Below are the code and all the weights of a small trained network. Each question names an input and a class and asks about switching units off, where a switched-off unit gives its printed mean instead of its output.

import numpy as np


def w(rows, s, z=0):
    codes = np.array(rows[::2]) - 128.0
    scale = np.full(codes.shape[1], s)
    scale[-1] = z or s
    return codes * scale


def norm(h):
    return h / np.sqrt((h * h).mean(-1, keepdims=True) + 1e-5)


def f(y):
    return np.maximum(y, 0)


def log_softmax(a):
    a = a - a.max(-1, keepdims=True)
    return a - np.log(np.exp(a).sum(-1, keepdims=True))


def net(x, mask):
    res = np.array(x, float).reshape(1, 2) / 4 @ E
    u = 0
    for l in range(3):
        y = f(norm(res) @ A[l][:, :-1].T + A[l][:, -1])
        res = res + np.where(mask[u : u + 3], y, B[l][:, -1]) @ B[l][:, :-1]
        u += 3
    return log_softmax(norm(res)[-1] @ U[:, :-1].T + U[:, -1])


A, B = {}, {}
E = w([
[122,43,63,151,213,83,110,119,235,97,152,124],'x0',
[62,37,120,179,157,130,134,154,253,97,108,77],'x1',
],0.0052)
A[0] = w([
[162,44,4,113,242,64,54,88,127,116,196,60,8],'L0N0',
[27,133,207,89,26,231,167,198,152,182,136,113,147],'L0N1',
[233,239,199,11,91,93,74,135,30,175,114,201,74],'L0N2',
],0.0031,0.0014)
B[0] = w([
[163,45,171,22,175,169,161,253,171,103,181,188,193],'L0N0',
[146,80,153,195,160,70,85,158,153,132,173,140,193],'L0N1',
[138,67,72,110,31,225,253,79,75,108,170,60,255],'L0N2',
],0.0053,0.0078)
A[1] = w([
[159,153,26,64,76,225,253,99,88,109,185,148,168],'L1N0',
[88,127,112,188,96,90,8,134,175,129,8,76,3],'L1N1',
[106,170,229,136,99,222,203,56,55,214,196,64,194],'L1N2',
],0.0038,0.0016)
B[1] = w([
[2,153,79,139,45,37,137,59,58,115,50,42,254],'L1N0',
[161,157,137,167,70,39,77,83,130,85,128,61,141],'L1N1',
[121,76,34,37,157,94,120,128,197,124,77,129,231],'L1N2',
],0.0063,0.0091)
A[2] = w([
[185,92,115,71,151,123,70,252,183,107,109,132,198],'L2N0',
[125,183,143,155,150,91,68,118,129,71,96,91,2],'L2N1',
[165,168,206,187,111,62,92,133,118,61,126,114,73],'L2N2',
],0.0042,0.0012)
B[2] = w([
[254,80,119,140,120,101,161,226,214,181,148,240,254],'L2N0',
[94,186,138,66,137,222,56,88,63,244,157,87,143],'L2N1',
[118,223,144,153,152,151,148,60,54,120,83,159,164],'L2N2',
],0.0057,0.0048)
U = w([
[127,196,138,92,196,212,98,105,87,110,155,157,6],'0',
[147,172,203,255,140,87,51,118,134,162,117,116,53],'1',
[89,103,45,53,86,109,180,103,72,98,97,84,198],'2',
[184,43,111,111,173,116,154,217,208,115,176,204,241],'3',
],0.0089,0.0024)

Each question gives the input, the list of numbers given to net, and the class t.
The units are the neurons (one row each of A and B). Each row of codes is followed by its name. A weight is (code - 128) times the scale printed after its matrix; where a second scale follows, it is the last column's (A, B and U).
mask holds one flag per neuron, layer by layer. A switched-off neuron (its flag False) gives its mean, the last column of its row in B, instead of its output. The means were averaged over made-up inputs and are rounded, as every weight is.
A unit's drop is (log p(t) with every unit on - log p(t) with that unit switched off) / (log p(t) with every unit on - log p(t) with every unit switched off).
The circuit of an input: a set's keep is (log p(t) with only the set's units on - log p(t) with every unit switched off) / (log p(t) with every unit on - log p(t) with every unit switched off). Starting from all 9 units, units are removed one at a time, each time the one whose removal leaves the highest keep (on an exact tie, the one counted first), for as long as the keep stays at least 0.8.
circuit, biggest first: the units of the circuit, biggest drop first
k most important neurons: the k neurons with the biggest drops, biggest first
k most important neurons of layer l: the k neurons of layer l with the biggest drops, biggest first
drop when u is switched off: that unit's drop, to one decimal
input [0,5], class 3: circuit, biggest first -> [L1N0, L0N2]
input [2,5], class 3: circuit, biggest first -> [L1N0]
input [-6,4], class 1: circuit, biggest first -> [L0N1, L0N2, L1N2]
input [-8,8], class 1: 2 most important neurons of layer 0 -> [L0N2, L0N0]
input [-2,1], class 3: circuit, biggest first -> [L0N1, L1N0]
input [-3,2], class 1: 2 most important neurons -> [L0N1, L0N2]
input [-6,7], class 1: 2 most important neurons -> [L0N2, L0N0]
input [-8,6], class 1: 2 most important neurons -> [L0N2, L0N1]
input [-5,6], class 1: 3 most important neurons -> [L0N2, L0N0, L1N2]
input [-7,8], class 1: 2 most important neurons -> [L0N2, L0N0]
input [-1,5], class 1: 2 most important neurons -> [L0N0, L0N2]
input [0,8], class 3: 2 most important neurons -> [L1N0, L0N2]
input [-6,8], class 1: 3 most important neurons -> [L0N2, L0N0, L1N2]
input [-1,4], class 1: 2 most important neurons of layer 1 -> [L1N2, L1N1]
input [1,0], class 3: drop when L0N2 is switched off -> 1.3
input [-1,1], class 1: drop when L0N2 is switched off -> 0.5
input [0,1], class 3: drop when L1N0 is switched off -> 1.9
input [7,-4], class 3: drop when L0N1 is switched off -> 0.0
